Each row has a name. After each piece below comes the name of the row it's from, unless a question asks for something else. Each question is about the rows just above it. Places in a row count from 0.

lufa: -567	-379	-423	482	-502	496	-103	516	179	20	294	-741	432	-180	95	77	517	-24	-84	756	107	-93	-85	534
Zeket: -60	296	-121	-226	578	-274	-241	45	-447	648	-83	821	-351	-468	-157	673	105	168	365	-714	-55	-246	110	129
Rine: -60	296	-121	-226	578	-274	-241	45	-447	648	193	821	-351	-468	-157	673	105	168	365	-714	-55	-246	110	129
Where does -567	-379	-423	482	-502	496	-103	516	179	20	294	-741	432	-180	95	77	517	-24	-84	756	107	-94	-85	534 differ from lufa, and what was there? -> 21, -93
asked: -502	496	-103	516 -> lufa
Where do -60	296	-121	-226	578	-274	-241	45	-447	648	193	821	-351	-468	-157	673	105	168	365	-714	-55	-246	110	129 appear? -> Rine
Changed lufa: -567	-379	-423	482	-502	496	-103	516	179	20	294	-741	432	-180	95	77	517	-24	-84	757	107	-93	-85	534. Place and old value: -> 19, 756
asked: -60	296	-121	-226	578	-274	-241	45	-447	648	-83	821	-351	-468	-157	673	105	168	365	-714	-55	-246	110	129 -> Zeket

bimo: 336	99	-83	-156	-66	73	90
Gudog: -34	-146	258	194	-231	543	-348
sef: -60	204	386	405	-282	118	-265
luzo: -127	291	17	-157	162	-25	38
Zuva: -121	-390	-526	-497	82	69	57
zuf: 188	57	142	332	-394	-61	-377
dal: -121	-390	-526	-497	97	69	57
Beduv: -68	-207	-78	-88	194	106	263
san: 170	282	411	497	-363	272	-480
felep: 61	635	671	704	-353	-127	-517
far: -351	-206	-295	-398	448	-525	581
One entry of sef was changed: -60	204	386	405	-282	119	-265. Where, and from what? -> 5, 118
One entry of felep was changed: 61	635	672	704	-353	-127	-517. Where, and from what? -> 2, 671
Changed dal: -121	-390	-526	-496	97	69	57. Place and old value: -> 3, -497

vuzup: 177	-4	-255	15	232	196	-37	-363	24	-124	-133	52	59	-125	39	10	-37	21	171	-158	33	-63	84
kon: -654	-2	-14	53	-82	439	-22	156	-45	133	124	-127	97	23	-79	303	-36	-58	315	-223	295	-186	-37
dom: 15	-255	-128	177	-118	385	-108	-126	82	-19	192	-150	-98	27	17	419	-97	84	106	239	150	84	145
Tefi: -434	-115	0	-15	35	-36	42	14	112	62	-75	-224	12	-61	-118	3	42	130	-183	289	-194	23	-100
vam: 177	-128	-255	15	232	196	-37	-363	24	-124	-133	52	59	-125	39	10	-37	21	171	-158	33	-63	84
Where does -434	-115	0	-15	35	-35	42	14	112	62	-75	-224	12	-61	-118	3	42	130	-183	289	-194	23	-100 differ from Tefi, and what was there? -> 5, -36
The next 2 entries after 177	-128	-255	15: -> 232	196
Where does 15	-255	-129	177	-118	385	-108	-126	82	-19	192	-150	-98	27	17	419	-97	84	106	239	150	84	145 differ from dom, and what was there? -> 2, -128
Which row holds -434	-115	0	-15	35	-36	42	14	112	62	-75	-224	12	-61	-118	3	42	130	-183	289	-194	23	-100? -> Tefi
Where does -434	-115	0	-15	35	-36	42	14	112	62	-76	-224	12	-61	-118	3	42	130	-183	289	-194	23	-100 differ from Tefi, and what was there? -> 10, -75

gom: -331	162	-295	-28	9	453	449	-98	59	173	466	107	272	480	253	724	-93	463	660	334	752	-44	-20	-104	-260	-408	84	661	-32	210	459	-376	-98	537	500	-354	285	533	-50	-235	561	324	523	793	308	261	664	215	726	383
kosok: 127	-76	453	272	107	-28	-295	59	9	466	-98	449	480	173	-94	-20	136	-197	398	649	560	396	427	-307	506	-290	21	516	230	-95	-59	82	-10	-100	-17	19	33	-287	127	-329	-128	-165	212	427	144	279	-144	-173	-111	-83
favel: -295	-28	10	453	449	-98	59	173	466	107	751	-354	-70	-361	223	-367	588	-149	-150	226	-213	96	586	303	535	660	90	-136	376	292	-3	529	377	-292	-436	752	4	-83	519	306	-154	141	-425	-439	10	-143	-298	-144	-449	-74
Give the next 2 entries after 463	660. -> 334	752
Give the next 2 entries after -307	506	-290	21	516	230	-95	-59	82	-10	-100. -> -17	19
Changed favel: -295	-28	10	453	449	-98	59	173	466	107	751	-354	-70	-361	223	-367	588	-149	-150	226	-213	96	586	303	535	660	90	-136	376	292	-2	529	377	-292	-436	752	4	-83	519	306	-154	141	-425	-439	10	-143	-298	-144	-449	-74. Place and old value: -> 30, -3
asked: 560	396	427	-307	506	-290	21	516	230	-95	-59 -> kosok
What are the next 2 entries after 453	272	107	-28	-295	59	9	466	-98	449	480	173? -> -94	-20
asked: -295	-28	9	453	449	-98	59	173	466	107 -> gom

vilut: -559	533	-283	16	-282	419	-44	675	-648	-41	43	-398
bezab: 500	-653	-61	-639	525	-623	492	-559	534	-283	-273	485
samot: 59	27	-237	327	-487	-497	-492	538	161	-505	-113	385
ralub: 275	308	612	134	583	629	-221	615	-134	234	411	429
ganav: -621	629	589	-107	-169	415	-200	-495	541	496	477	-268
pav: 317	504	-537	16	-282	-296	-44	675	-648	-41	43	-398
-559	533	-283	16	-282	419	-44	675	-648	-41	43	-398 is in which row? -> vilut
One entry of samot was changed: 58	27	-237	327	-487	-497	-492	538	161	-505	-113	385. Where, and from what? -> 0, 59
asked: 317	504	-537	16	-282	-296	-44	675	-648	-41	43	-398 -> pav
The next 2 entries after -559	534	-283: -> -273	485
The row with 500	-653	-61	-639	525	-623	492	-559	534	-283	-273	485 is -> bezab
Where does 317	504	-537	16	-282	-296	-44	675	-648	-40	43	-398 differ from pav, and what was there? -> 9, -41
The next 2 entries after 59	27	-237	327: -> -487	-497

Sal: 95	141	-17	35	155	-27	-399
zopu: -282	219	204	-394	133	-620	346
fidi: 390	-129	219	529	709	665	-70
-282	219	204	-394	133	-620	346 is in which row? -> zopu
Where do 95	141	-17	35	155	-27	-399 appear? -> Sal
What are the next 2 entries after 529	709? -> 665	-70
asked: -282	219 -> zopu

nozir: 3	-16	-47	33
ketel: 219	-67	-664	272
dunuv: 115	321	482	-238
Rasez: 325	390	-247	211
Libel: -140	-17	61	78
fon: -789	-189	-90	-55
luz: 474	391	-621	-217
voga: -200	288	-52	94
Ronu: 8	-28	263	69
Where do -140	-17	61	78 appear? -> Libel
asked: 325	390	-247	211 -> Rasez
asked: 321	482 -> dunuv
-200	288	-52	94 is in which row? -> voga

